Below is a small trained network, with its code and all its weights. Each question gives an input and a target symbol and asks what happens when units are switched off, that is, made to give their printed mean instead of their output.

import numpy as np


def w(rows, s, z=0):
    codes = np.array(rows[::2]) - 128.0
    scale = np.full(codes.shape[1], s)
    scale[-1] = z or s
    return codes * scale


def f(y):
    return y / 2 * (1 + np.tanh(0.7978845608 * (y + 0.044715 * y**3)))


def softmax(a):
    e = np.exp(a - a.max(-1, keepdims=True))
    return e / e.sum(-1, keepdims=True)


def log_softmax(a):
    a = a - a.max(-1, keepdims=True)
    return a - np.log(np.exp(a).sum(-1, keepdims=True))


def net(x, mask):
    ids = ['ΦΩδζηθξπτ'.index(c) for c in x.split()]
    T = len(ids)
    res = E[ids] + P[:T]
    u = 0
    for l in range(2):
        q, k, v = (res @ M[l].T for M in (Q, K, V))
        z = softmax(np.where(np.tri(T) > 0, q @ k.T / 4**0.5, -1e9)) @ v
        res = res + np.where(mask[u], z, O[l][:, -1]) @ O[l][:, :-1]
        u += 1
        y = f(res @ A[l][:, :-1].T + A[l][:, -1])
        res = res + np.where(mask[u : u + 8], y, B[l][:, -1]) @ B[l][:, :-1]
        u += 8
    return log_softmax(res[-1] @ U[:, :-1].T + U[:, -1])


Q, K, V, O, A, B = {}, {}, {}, {}, {}, {}
E = w([
[160,83,135,48,139,170],'Φ',
[101,153,96,139,134,2],'Ω',
[71,193,162,148,132,106],'δ',
[177,158,183,160,84,37],'ζ',
[175,181,159,114,140,180],'η',
[79,155,142,78,70,107],'θ',
[93,174,152,165,67,152],'ξ',
[162,131,250,117,214,66],'π',
[168,104,133,100,53,182],'τ',
],0.017)
P = w([
[111,153,82,36,197,144],'0',
[159,104,156,95,23,172],'1',
[185,119,141,98,43,166],'2',
[211,139,126,110,66,162],'3',
[213,160,117,109,82,154],'4',
[222,158,127,119,82,153],'5',
[254,165,104,109,104,145],'6',
[233,176,120,107,89,151],'7',
],0.0057)
Q[0] = w([
[168,215,152,71,164,184],'L0H1',
[164,228,97,71,69,171],'L0H1',
[169,201,127,75,134,107],'L0H1',
[150,4,116,248,163,125],'L0H1',
],0.011)
K[0] = w([
[238,118,80,181,176,107],'L0H1',
[175,81,148,158,139,66],'L0H1',
[142,163,121,134,174,74],'L0H1',
[94,120,102,99,109,251],'L0H1',
],0.011)
V[0] = w([
[167,111,239,141,171,124],'L0H1',
[91,116,167,114,205,62],'L0H1',
[188,114,90,159,60,1],'L0H1',
[59,111,45,133,175,181],'L0H1',
],0.0075)
O[0] = w([
[113,97,226,133,124,104,177],'L0H1',
[55,48,140,80,254,70,129],'L0H1',
[207,22,45,168,123,69,183],'L0H1',
[45,157,44,136,171,233,1],'L0H1',
],0.0081,0.0071)
A[0] = w([
[113,166,126,183,101,90,106],'L0N1',
[115,131,142,245,81,217,111],'L0N2',
[83,106,166,152,198,110,3],'L0N3',
[62,131,99,95,178,176,27],'L0N4',
[139,20,104,65,155,99,50],'L0N5',
[107,115,90,155,149,2,115],'L0N6',
[89,99,125,65,35,50,153],'L0N7',
[63,168,96,81,42,138,154],'L0N8',
],0.0082,0.0032)
B[0] = w([
[140,99,58,132,105,86,140],'L0N1',
[100,179,68,210,105,236,143],'L0N2',
[129,172,32,66,67,82,130],'L0N3',
[126,86,161,144,200,197,126],'L0N4',
[81,191,136,216,57,103,179],'L0N5',
[105,77,136,110,45,254,191],'L0N6',
[249,165,135,147,254,125,249],'L0N7',
[220,184,30,88,160,43,178],'L0N8',
],0.0064,0.012)
Q[1] = w([
[249,157,129,133,29,88],'L1H1',
[237,154,152,81,86,93],'L1H1',
[79,115,141,137,154,173],'L1H1',
[248,161,125,67,51,71],'L1H1',
],0.014)
K[1] = w([
[54,168,58,33,133,143],'L1H1',
[8,151,50,70,163,147],'L1H1',
[240,141,159,149,74,67],'L1H1',
[1,152,27,75,152,185],'L1H1',
],0.0091)
V[1] = w([
[123,220,183,154,21,177],'L1H1',
[101,196,60,157,143,91],'L1H1',
[254,102,111,166,60,76],'L1H1',
[183,144,135,113,190,169],'L1H1',
],0.0077)
O[1] = w([
[98,175,195,206,168,255,137],'L1H1',
[88,246,61,189,207,58,210],'L1H1',
[229,118,128,100,243,161,106],'L1H1',
[156,217,101,35,16,107,255],'L1H1',
],0.0064,0.0067)
A[1] = w([
[114,213,119,190,100,93,148],'L1N1',
[82,168,142,208,106,85,225],'L1N2',
[158,144,2,144,82,202,118],'L1N3',
[157,128,135,190,244,148,253],'L1N4',
[188,104,152,182,101,140,24],'L1N5',
[120,140,138,168,156,226,178],'L1N6',
[144,133,74,100,176,102,75],'L1N7',
[125,194,147,178,59,102,156],'L1N8',
],0.0086,0.0037)
B[1] = w([
[98,88,120,111,222,133,234],'L1N1',
[80,34,74,54,188,164,172],'L1N2',
[65,168,208,203,98,29,187],'L1N3',
[53,117,95,194,3,59,162],'L1N4',
[178,157,157,133,193,201,182],'L1N5',
[140,65,136,118,65,96,152],'L1N6',
[111,71,153,212,80,178,162],'L1N7',
[109,127,100,118,208,213,249],'L1N8',
],0.0066,0.014)
U = w([
[122,117,122,75,8,128,180],'Φ',
[109,46,99,183,55,89,206],'Ω',
[110,51,94,85,166,129,106],'δ',
[191,71,135,150,145,137,134],'ζ',
[132,187,190,111,149,191,120],'η',
[166,204,110,112,161,50,174],'θ',
[89,139,161,218,181,103,100],'ξ',
[99,99,254,126,158,53,110],'π',
[138,214,209,210,67,86,3],'τ',
],0.0067,0.0055)

Each question gives the input, a string of symbols that net reads in full, and the target symbol t.
The units are the heads (4 rows each of Q, K, V and O) and the neurons (one row each of A and B). Each row of codes is followed by its name. A weight is (code - 128) times the scale printed after its matrix; where a second scale follows, it is the last column's (O, A, B and U).
mask holds one flag per unit, layer by layer, with each layer's heads first. A switched-off unit (its flag False) gives its mean, the last column of its rows in O or B, instead of its output. The means were averaged over made-up inputs and are rounded, as every weight is.
A unit's drop is (log p(t) with every unit on - log p(t) with that unit switched off) / (log p(t) with every unit on - log p(t) with every unit switched off).
The circuit of an input: a set's keep is (log p(t) with only the set's units on - log p(t) with every unit switched off) / (log p(t) with every unit on - log p(t) with every unit switched off). Starting from the 12 units with the biggest drops (on a tie, the unit counted first), units are removed one at a time, each time the one whose removal leaves the highest keep (on an exact tie, the one counted first), for as long as the keep stays at least 0.8.
units of the circuit, in order: the units of the circuit, biggest drop first
most important unit: the unit with the biggest drop
top k neurons: the k neurons with the biggest drops, biggest first
top k neurons in layer l: the k neurons of layer l with the biggest drops, biggest first
input η ξ ξ η θ η π, target η: most important unit	L1H1
input ξ θ Φ θ θ θ π, target ξ: units of the circuit, in order	[L1H1 L0H1 L0N7]
input τ π Φ η ξ θ θ θ, target τ: top 2 neurons in layer 1	[L1N4 L1N1]
input η θ ξ δ η δ, target η: units of the circuit, in order	[L0H1 L1H1]
input θ η θ Φ ξ θ τ, target θ: top 2 neurons	[L0N6 L0N8]
input η Φ ξ η, target η: units of the circuit, in order	[L0H1 L1H1]
input Φ θ ζ Φ Φ τ ξ, target Φ: units of the circuit, in order	[L1H1 L0H1]
input π θ θ θ Ω, target Ω: top 2 neurons in layer 1	[L1N8 L1N1]
input θ ζ θ θ, target ζ: units of the circuit, in order	[L0H1 L0N7]
input Ω η ξ θ θ η, target Ω: top 2 neurons	[L1N4 L0N5]
input η θ τ θ Φ η θ Φ, target Φ: units of the circuit, in order	[L0H1 L0N7 L1N6 L1H1]
input Φ θ θ θ δ θ, target Φ: top 3 neurons in layer 0	[L0N4 L0N5 L0N2]
input ξ ξ η θ θ ζ θ η, target ξ: top 2 neurons	[L0N7 L1N4]
input η ξ η ξ, target η: most important unit	L1N8
input Φ η θ θ δ Ω θ, target Φ: top 2 neurons in layer 1	[L1N1 L1N7]
input τ θ η Ω θ Ω, target τ: top 3 neurons	[L0N6 L1N3 L1N2]
input η θ π Φ τ θ, target η: top 4 neurons in layer 1	[L1N3 L1N4 L1N8 L1N6]
input Φ θ θ Ω η Φ, target Ω: top 2 neurons in layer 0	[L0N7 L0N5]
input τ θ ζ η θ η η, target τ: units of the circuit, in order	[L1H1 L1N4 L1N1 L1N8]
input ξ θ π, target ξ: top 3 neurons in layer 0	[L0N7 L0N2 L0N6]
input τ ξ ξ, target ξ: top 2 neurons in layer 0	[L0N2 L0N7]
input η η Φ η θ θ Φ, target η: units of the circuit, in order	[L0H1]
input η θ τ θ τ, target τ: units of the circuit, in order	[L1N3 L0H1]
input Φ θ η π, target Φ: units of the circuit, in order	[L1H1 L0H1 L0N4 L0N3]
